Here is a tiny trained network, its code and every weight. The questions are about switching its units off for an input and a class, where a switched-off unit gives its printed mean instead of its output.

import numpy as np


def w(rows, s, z=0):
    codes = np.array(rows[::2]) - 128.0
    scale = np.full(codes.shape[1], s)
    scale[-1] = z or s
    return codes * scale


def f(y):
    return np.maximum(y, 0)


def log_softmax(a):
    a = a - a.max(-1, keepdims=True)
    return a - np.log(np.exp(a).sum(-1, keepdims=True))


def net(x, mask):
    res = np.array(x, float).reshape(1, 5) / 4 @ E
    y = f(res @ A[0][:, :-1].T + A[0][:, -1])
    res = res + np.where(mask, y, B[0][:, -1]) @ B[0][:, :-1]
    return log_softmax(res[-1] @ U[:, :-1].T + U[:, -1])


A, B = {}, {}
E = w([
[129,126,129],'x0',
[200,146,254],'x1',
[130,134,128],'x2',
[131,130,128],'x3',
[125,255,117],'x4',
],0.0061)
A[0] = w([
[112,143,69,64],'n1',
[150,78,126,145],'n2',
[88,96,25,39],'n3',
[94,201,131,253],'n4',
[242,130,186,62],'n5',
[91,121,51,55],'n6',
[83,112,93,79],'n7',
[184,114,218,183],'n8',
[137,1,137,178],'n9',
[217,123,155,132],'n10',
[169,121,188,35],'n11',
[135,53,129,122],'n12',
[230,138,175,62],'n13',
[177,194,123,201],'n14',
[65,82,77,81],'n15',
[145,8,139,66],'n16',
],0.0094,0.0036)
B[0] = w([
[104,238,169,164],'n1',
[189,159,63,176],'n2',
[57,194,162,200],'n3',
[255,63,62,254],'n4',
[29,197,113,204],'n5',
[97,212,147,182],'n6',
[76,224,151,161],'n7',
[66,165,34,252],'n8',
[160,173,13,251],'n9',
[60,157,95,193],'n10',
[46,215,169,164],'n11',
[211,176,83,186],'n12',
[44,165,125,189],'n13',
[161,117,31,219],'n14',
[93,205,158,186],'n15',
[210,233,104,205],'n16',
],0.0054,0.0046)
U = w([
[136,115,109,222],'0',
[24,185,153,3],'1',
[166,116,132,222],'2',
[149,104,109,182],'3',
[245,149,104,13],'4',
[147,11,202,70],'5',
],0.012,0.0057)

Each question gives the input, the list of numbers given to net, and the class t.
The units are the neurons (one row each of A and B). Each row of codes is followed by its name. A weight is (code - 128) times the scale printed after its matrix; where a second scale follows, it is the last column's (A, B and U).
mask holds one flag per neuron, in row order. A switched-off neuron (its flag False) gives its mean, the last column of its row in B, instead of its output. The means were averaged over made-up inputs and are rounded, as every weight is.
A unit's drop is (log p(t) with every unit on - log p(t) with that unit switched off) / (log p(t) with every unit on - log p(t) with every unit switched off).
The circuit of an input: a set's keep is (log p(t) with only the set's units on - log p(t) with every unit switched off) / (log p(t) with every unit on - log p(t) with every unit switched off). Starting from the 12 units with the biggest drops (on a tie, the unit counted first), units are removed one at a time, each time the one whose removal leaves the highest keep (on an exact tie, the one counted first), for as long as the keep stays at least 0.8.
units of the circuit, in order: the units of the circuit, biggest drop first
top k neurons: the k neurons with the biggest drops, biggest first
drop when u is switched off: that unit's drop, to one decimal
input [4,-6,5,1,-3], class 1: units of the circuit, in order : n3, n4
input [-5,7,6,-6,-4], class 1: top neuron : n5
input [0,1,4,3,-8], class 4: units of the circuit, in order : n16, n9, n12
input [-6,6,4,2,3], class 1: units of the circuit, in order : n5, n13
input [4,5,-5,-2,-5], class 1: units of the circuit, in order : n4, n5
input [-2,8,-4,-3,6], class 1: units of the circuit, in order : n5, n13
input [-2,-6,-2,-6,-7], class 4: units of the circuit, in order : n16, n9
input [-2,1,1,0,-6], class 4: top 3 neurons : n16, n9, n12
input [4,6,-3,0,-5], class 1: drop when n11 is switched off : 0.2
input [7,7,-1,6,-2], class 1: drop when n10 is switched off : 0.1
input [4,8,8,-4,1], class 1: drop when n5 is switched off : 0.2
